Here is a tiny trained network, its code and every weight. The questions are about switching its units off for an input and a target symbol, where a switched-off unit gives its printed mean instead of its output.

import numpy as np


def w(rows, s, z=0):
    codes = np.array(rows[::2]) - 128.0
    scale = np.full(codes.shape[1], s)
    scale[-1] = z or s
    return codes * scale


def norm(h):
    return h / np.sqrt((h * h).mean(-1, keepdims=True) + 1e-5)


def f(y):
    return y / 2 * (1 + np.tanh(0.7978845608 * (y + 0.044715 * y**3)))


def softmax(a):
    e = np.exp(a - a.max(-1, keepdims=True))
    return e / e.sum(-1, keepdims=True)


def log_softmax(a):
    a = a - a.max(-1, keepdims=True)
    return a - np.log(np.exp(a).sum(-1, keepdims=True))


def net(x, mask):
    ids = ['ΓΘΣΨαβεζηλω'.index(c) for c in x.split()]
    T = len(ids)
    res = E[ids] + P[:T]
    u = 0
    for l in range(2):
        r = norm(res)
        for j in range(2):
            rows = slice(3 * j, 3 * j + 3)
            q, k, v = (r @ M[l][rows].T for M in (Q, K, V))
            z = softmax(np.where(np.tri(T) > 0, q @ k.T / 3**0.5, -1e9)) @ v
            o = O[l][rows]
            res = res + np.where(mask[u + j], z, o[:, -1]) @ o[:, :-1]
        u += 2
        y = f(norm(res) @ A[l][:, :-1].T + A[l][:, -1])
        res = res + np.where(mask[u : u + 12], y, B[l][:, -1]) @ B[l][:, :-1]
        u += 12
    return log_softmax(norm(res)[-1] @ U[:, :-1].T + U[:, -1])


Q, K, V, O, A, B = {}, {}, {}, {}, {}, {}
E = w([
[84,131,85,134,149,146],'Γ',
[200,119,78,140,134,176],'Θ',
[137,58,121,115,109,187],'Σ',
[52,123,41,154,81,78],'Ψ',
[95,97,138,173,71,212],'α',
[173,97,106,154,109,111],'β',
[139,182,207,144,87,173],'ε',
[127,111,199,3,76,57],'ζ',
[115,34,100,78,99,85],'η',
[129,112,88,140,174,123],'λ',
[90,134,173,126,155,143],'ω',
],0.02)
P = w([
[96,73,54,134,115,93],'0',
[172,111,255,103,168,59],'1',
[103,231,108,143,130,76],'2',
[194,96,53,152,152,211],'3',
[188,136,199,48,122,122],'4',
[101,231,114,147,135,72],'5',
],0.0093)
Q[0] = w([
[158,149,218,150,254,243],'L0H0',
[126,134,103,176,127,21],'L0H0',
[24,173,131,111,98,122],'L0H0',
[157,75,93,154,74,90],'L0H1',
[164,194,192,124,135,18],'L0H1',
[88,88,151,148,166,33],'L0H1',
],0.013)
K[0] = w([
[177,211,225,21,223,219],'L0H0',
[161,164,123,185,144,11],'L0H0',
[37,228,120,127,107,137],'L0H0',
[184,91,91,132,133,122],'L0H1',
[183,216,124,192,223,39],'L0H1',
[109,102,115,145,162,30],'L0H1',
],0.012)
V[0] = w([
[127,154,190,110,104,139],'L0H0',
[112,67,97,224,177,156],'L0H0',
[131,148,74,83,70,92],'L0H0',
[3,125,153,154,198,145],'L0H1',
[166,60,94,168,135,58],'L0H1',
[138,94,165,253,96,115],'L0H1',
],0.0057)
O[0] = w([
[81,152,155,56,101,190,157],'L0H0',
[203,113,19,177,255,59,226],'L0H0',
[108,111,204,158,67,67,46],'L0H0',
[1,142,204,148,166,177,211],'L0H1',
[162,184,207,140,80,119,72],'L0H1',
[180,91,98,240,132,78,252],'L0H1',
],0.0038,0.0027)
A[0] = w([
[148,43,138,96,161,141,170],'L0N0',
[133,33,161,59,78,37,5],'L0N1',
[80,153,83,141,120,38,100],'L0N2',
[135,199,138,38,127,12,189],'L0N3',
[151,85,127,63,90,68,71],'L0N4',
[175,177,227,106,112,102,101],'L0N5',
[98,234,119,80,178,152,64],'L0N6',
[156,146,94,142,141,58,88],'L0N7',
[97,161,106,136,43,90,126],'L0N8',
[76,210,96,180,93,123,127],'L0N9',
[89,124,157,71,131,188,127],'L0N10',
[169,147,24,78,79,141,148],'L0N11',
],0.011,0.0027)
B[0] = w([
[97,158,139,61,113,91,242],'L0N0',
[153,146,158,184,234,178,190],'L0N1',
[135,155,152,124,72,50,171],'L0N2',
[102,35,13,109,50,112,195],'L0N3',
[189,164,148,176,149,151,164],'L0N4',
[249,135,112,97,57,93,182],'L0N5',
[122,81,167,164,177,80,192],'L0N6',
[106,133,173,102,90,179,148],'L0N7',
[126,190,175,131,141,97,170],'L0N8',
[132,205,84,103,228,106,252],'L0N9',
[70,107,186,142,119,137,235],'L0N10',
[120,126,209,113,151,95,218],'L0N11',
],0.013,0.0038)
Q[1] = w([
[96,163,170,41,7,157],'L1H0',
[141,144,65,161,87,48],'L1H0',
[199,132,167,123,218,125],'L1H0',
[95,48,110,59,117,65],'L1H1',
[227,66,124,133,156,157],'L1H1',
[107,126,83,153,144,38],'L1H1',
],0.012)
K[1] = w([
[67,48,143,18,32,189],'L1H0',
[90,86,149,168,93,15],'L1H0',
[150,228,202,190,212,166],'L1H0',
[82,62,137,75,123,12],'L1H1',
[191,77,209,146,110,204],'L1H1',
[34,196,203,193,38,104],'L1H1',
],0.011)
V[1] = w([
[90,57,183,2,82,139],'L1H0',
[127,102,89,114,244,227],'L1H0',
[215,50,130,174,160,109],'L1H0',
[96,160,191,209,89,7],'L1H1',
[99,156,165,110,96,72],'L1H1',
[91,76,196,207,37,89],'L1H1',
],0.0054)
O[1] = w([
[117,81,158,4,127,33,120],'L1H0',
[62,82,46,82,54,173,249],'L1H0',
[84,212,116,22,130,170,99],'L1H0',
[170,54,235,186,101,116,156],'L1H1',
[174,104,193,171,81,95,99],'L1H1',
[229,93,164,148,122,145,91],'L1H1',
],0.0046,0.0012)
A[1] = w([
[171,167,83,186,171,108,160],'L1N0',
[71,146,167,193,102,119,166],'L1N1',
[177,125,213,168,130,170,105],'L1N2',
[111,84,20,137,92,192,52],'L1N3',
[201,67,45,184,101,178,126],'L1N4',
[158,130,200,114,91,175,134],'L1N5',
[106,248,116,156,31,163,80],'L1N6',
[139,122,67,133,23,53,54],'L1N7',
[206,162,120,110,103,94,212],'L1N8',
[104,203,195,115,178,123,84],'L1N9',
[161,7,34,117,177,143,117],'L1N10',
[219,185,155,109,183,173,5],'L1N11',
],0.012,0.0023)
B[1] = w([
[120,136,159,126,69,179,251],'L1N0',
[87,138,114,150,177,126,228],'L1N1',
[117,106,65,87,129,144,212],'L1N2',
[210,80,170,94,114,100,255],'L1N3',
[191,83,109,201,141,124,237],'L1N4',
[93,177,77,166,85,153,229],'L1N5',
[158,127,68,93,253,96,202],'L1N6',
[115,85,64,75,104,213,153],'L1N7',
[117,179,187,162,148,112,204],'L1N8',
[181,52,102,129,89,140,234],'L1N9',
[110,168,69,121,147,69,227],'L1N10',
[74,116,160,84,168,159,212],'L1N11',
],0.018,0.0045)
U = w([
[57,132,39,157,53,171,228],'Γ',
[145,210,222,65,176,151,174],'Θ',
[102,154,28,15,137,35,35],'Σ',
[126,208,124,194,115,48,201],'Ψ',
[249,49,39,154,88,113,203],'α',
[189,143,176,217,117,233,71],'β',
[132,174,35,119,237,202,104],'ε',
[201,221,92,90,42,169,170],'ζ',
[168,39,147,38,156,255,6],'η',
[150,78,200,65,45,78,129],'λ',
[66,43,164,174,212,109,14],'ω',
],0.0077,0.0017)

Each question gives the input, a string of symbols that net reads in full, and the target symbol t.
The units are the heads (3 rows each of Q, K, V and O) and the neurons (one row each of A and B). Each row of codes is followed by its name. A weight is (code - 128) times the scale printed after its matrix; where a second scale follows, it is the last column's (O, A, B and U).
mask holds one flag per unit, layer by layer, with each layer's heads first. A switched-off unit (its flag False) gives its mean, the last column of its rows in O or B, instead of its output. The means were averaged over made-up inputs and are rounded, as every weight is.
A unit's drop is (log p(t) with every unit on - log p(t) with that unit switched off) / (log p(t) with every unit on - log p(t) with every unit switched off).
The circuit of an input: a set's keep is (log p(t) with only the set's units on - log p(t) with every unit switched off) / (log p(t) with every unit on - log p(t) with every unit switched off). Starting from the 12 units with the biggest drops (on a tie, the unit counted first), units are removed one at a time, each time the one whose removal leaves the highest keep (on an exact tie, the one counted first), for as long as the keep stays at least 0.8.
units of the circuit, in order: the units of the circuit, biggest drop first
top k neurons: the k neurons with the biggest drops, biggest first
k most important neurons of layer l: the k neurons of layer l with the biggest drops, biggest first
input Ψ η η Γ, target η: 3 most important neurons of layer 0	(L0N3, L0N1, L0N4)
input ω α α Ψ Σ η, target β: top 3 neurons	(L0N4, L0N1, L0N2)
input Γ α Ψ Ψ η, target ε: 4 most important neurons of layer 0	(L0N1, L0N3, L0N4, L0N0)
input α ω Θ ω η Θ, target η: units of the circuit, in order	(L0N11, L1N9, L1N11)
input ω Σ Γ Γ, target Σ: top 4 neurons	(L1N10, L0N11, L0N3, L0N1)
input Θ λ α, target ε: units of the circuit, in order	(L0N9)
input Γ α Σ λ, target Σ: top 2 neurons	(L1N10, L0N11)
input α Σ β ω Θ, target Θ: units of the circuit, in order	(L1N8, L1N11)
input Θ α α Γ, target α: 2 most important neurons of layer 1	(L1N3, L1N10)
input α α Γ ω, target α: units of the circuit, in order	(L0N11, L1H0, L1N3)
input Θ α λ, target Γ: top 3 neurons	(L0N3, L0N2, L1N7)
input Σ α α α α, target Γ: top 4 neurons	(L0N9, L1N5, L0N3, L0N11)
input α α α Γ, target α: units of the circuit, in order	(L1H0, L1N3)
input η Ψ Γ, target Ψ: top 2 neurons	(L0N2, L0N9)
input ω ω α α ω, target Γ: 2 most important neurons of layer 0	(L0N10, L0N6)
input ω α ζ ω Ψ, target Ψ: top 3 neurons	(L0N8, L0N1, L0N2)
input ε ε ω α Ψ Σ, target λ: top 2 neurons	(L0N11, L0N0)
input α ω α ε, target ε: units of the circuit, in order	(L1N6)
input Σ α Ψ Θ η, target ε: top 4 neurons	(L0N1, L0N3, L0N4, L1N10)
input η Σ α ω, target α: 2 most important neurons of layer 0	(L0N9, L0N11)
input Σ ω ζ Θ ε, target ζ: top 2 neurons	(L0N5, L1N5)
input α α Γ α β, target β: top neuron	(L0N1)
input α Θ α β ε Γ, target Ψ: top 4 neurons	(L0N2, L0N6, L0N9, L1N0)
input Θ Ψ α Ψ, target Ψ: top 2 neurons	(L0N2, L0N11)
input Ψ α Σ ω, target Σ: 3 most important neurons of layer 0	(L0N0, L0N2, L0N3)
input ω α ζ, target α: 2 most important neurons of layer 1	(L1N4, L1N7)
